Below is a small trained network, with its code and all its weights. Each question gives an input and a class and asks what happens when units are switched off, that is, made to give their printed mean instead of their output.

import numpy as np


def w(rows, s, z=0):
    codes = np.array(rows[::2]) - 128.0
    scale = np.full(codes.shape[1], s)
    scale[-1] = z or s
    return codes * scale


def norm(h):
    return h / np.sqrt((h * h).mean(-1, keepdims=True) + 1e-5)


def f(y):
    return np.maximum(y, 0)


def log_softmax(a):
    a = a - a.max(-1, keepdims=True)
    return a - np.log(np.exp(a).sum(-1, keepdims=True))


def net(x, mask):
    res = np.array(x, float).reshape(1, 4) / 4 @ E
    u = 0
    for l in range(2):
        y = f(norm(res) @ A[l][:, :-1].T + A[l][:, -1])
        res = res + np.where(mask[u : u + 4], y, B[l][:, -1]) @ B[l][:, :-1]
        u += 4
    return log_softmax(norm(res)[-1] @ U[:, :-1].T + U[:, -1])


A, B = {}, {}
E = w([
[211,202,14,59,145,83,108,165,159,82,105,188],'x0',
[142,13,139,60,63,143,139,199,34,138,152,144],'x1',
[102,120,113,48,231,230,125,125,137,177,2,40],'x2',
[147,124,160,109,96,140,34,125,187,122,122,45],'x3',
],0.0039)
A[0] = w([
[180,108,139,123,71,144,64,116,77,144,133,91,100],'L0N0',
[218,157,168,135,103,146,49,142,154,114,162,77,87],'L0N1',
[138,116,128,137,67,174,1,121,187,113,101,60,3],'L0N2',
[125,119,139,164,55,79,77,86,138,85,162,178,99],'L0N3',
],0.0055,0.0046)
B[0] = w([
[104,87,153,119,141,158,247,206,105,105,213,189,190],'L0N0',
[118,112,99,166,112,3,187,118,214,81,167,242,203],'L0N1',
[12,138,214,95,185,56,171,89,132,126,102,195,197],'L0N2',
[117,132,164,92,192,233,4,153,97,130,33,91,253],'L0N3',
],0.0059,0.0037)
A[1] = w([
[111,236,118,222,133,117,119,51,202,118,150,62,67],'L1N0',
[98,137,116,170,180,136,198,97,56,146,90,241,3],'L1N1',
[155,169,159,206,56,100,42,116,108,137,253,179,81],'L1N2',
[79,53,234,246,45,152,147,35,149,210,185,34,84],'L1N3',
],0.0058,0.0059)
B[1] = w([
[139,22,133,84,48,177,186,234,28,132,216,132,202],'L1N0',
[35,98,237,141,125,65,97,104,255,77,167,168,167],'L1N1',
[74,154,124,113,211,160,211,43,142,226,67,35,191],'L1N2',
[194,185,46,108,128,90,101,136,160,95,107,179,254],'L1N3',
],0.0089,0.0059)
U = w([
[55,133,203,113,144,90,145,123,196,136,154,192,142],'0',
[146,80,128,107,51,172,184,197,45,153,190,125,188],'1',
[101,163,137,107,204,195,109,99,108,203,69,51,173],'2',
[223,184,39,111,93,93,94,136,167,130,114,181,142],'3',
[114,121,184,156,112,148,32,160,140,84,137,154,209],'4',
[153,104,133,196,43,95,70,94,116,122,122,37,27],'5',
[162,156,172,165,32,116,107,70,93,96,120,42,9],'6',
[189,118,154,247,72,100,95,108,104,114,113,42,2],'7',
],0.011,0.0038)

Each question gives the input, the list of numbers given to net, and the class t.
The units are the neurons (one row each of A and B). Each row of codes is followed by its name. A weight is (code - 128) times the scale printed after its matrix; where a second scale follows, it is the last column's (A, B and U).
mask holds one flag per neuron, layer by layer. A switched-off neuron (its flag False) gives its mean, the last column of its row in B, instead of its output. The means were averaged over made-up inputs and are rounded, as every weight is.
A unit's drop is (log p(t) with every unit on - log p(t) with that unit switched off) / (log p(t) with every unit on - log p(t) with every unit switched off).
The circuit of an input: a set's keep is (log p(t) with only the set's units on - log p(t) with every unit switched off) / (log p(t) with every unit on - log p(t) with every unit switched off). Starting from all 8 units, units are removed one at a time, each time the one whose removal leaves the highest keep (on an exact tie, the one counted first), for as long as the keep stays at least 0.8.
circuit, biggest first: the units of the circuit, biggest drop first
top k neurons: the k neurons with the biggest drops, biggest first
top k neurons in layer l: the k neurons of layer l with the biggest drops, biggest first
input [3,6,2,-8], class 0: circuit, biggest first -> (L1N1)
input [5,-7,5,-2], class 1: circuit, biggest first -> (L1N0, L0N3, L1N3)
input [-4,-4,4,-3], class 1: top 2 neurons -> (L1N0, L0N3)
input [4,4,-6,0], class 2: top 3 neurons in layer 1 -> (L1N2, L1N0, L1N3)
input [-8,7,2,1], class 3: top 3 neurons -> (L1N3, L1N0, L0N3)
input [-6,-6,5,-7], class 0: top 2 neurons -> (L1N1, L0N3)
input [8,-8,-1,6], class 1: top 2 neurons -> (L1N0, L1N3)
input [-7,0,6,6], class 3: circuit, biggest first -> (L1N3, L0N3)
input [5,4,-5,3], class 2: top 3 neurons -> (L1N2, L1N3, L1N0)
input [-8,6,0,2], class 3: top 2 neurons -> (L1N3, L1N0)
input [-3,-8,6,-6], class 1: top 3 neurons -> (L1N0, L0N3, L0N2)
input [-4,4,5,-5], class 0: top 3 neurons -> (L0N3, L1N0, L1N1)
input [-7,2,-7,-1], class 2: top 2 neurons -> (L1N2, L0N3)
input [3,2,4,5], class 0: top neuron in layer 0 -> (L0N2)
input [-2,3,-3,-3], class 4: circuit, biggest first -> (L0N3, L1N0, L0N1)
input [-7,-8,-4,-6], class 1: top 3 neurons -> (L1N0, L0N2, L0N0)
input [-7,2,5,6], class 3: top 2 neurons -> (L1N3, L0N3)
input [2,-8,0,7], class 1: top 2 neurons in layer 1 -> (L1N0, L1N1)
input [0,-4,-5,7], class 0: top 2 neurons in layer 0 -> (L0N1, L0N2)
input [-2,2,-4,3], class 2: top 3 neurons in layer 1 -> (L1N0, L1N2, L1N1)
input [-6,0,-6,2], class 2: top neuron in layer 1 -> (L1N2)
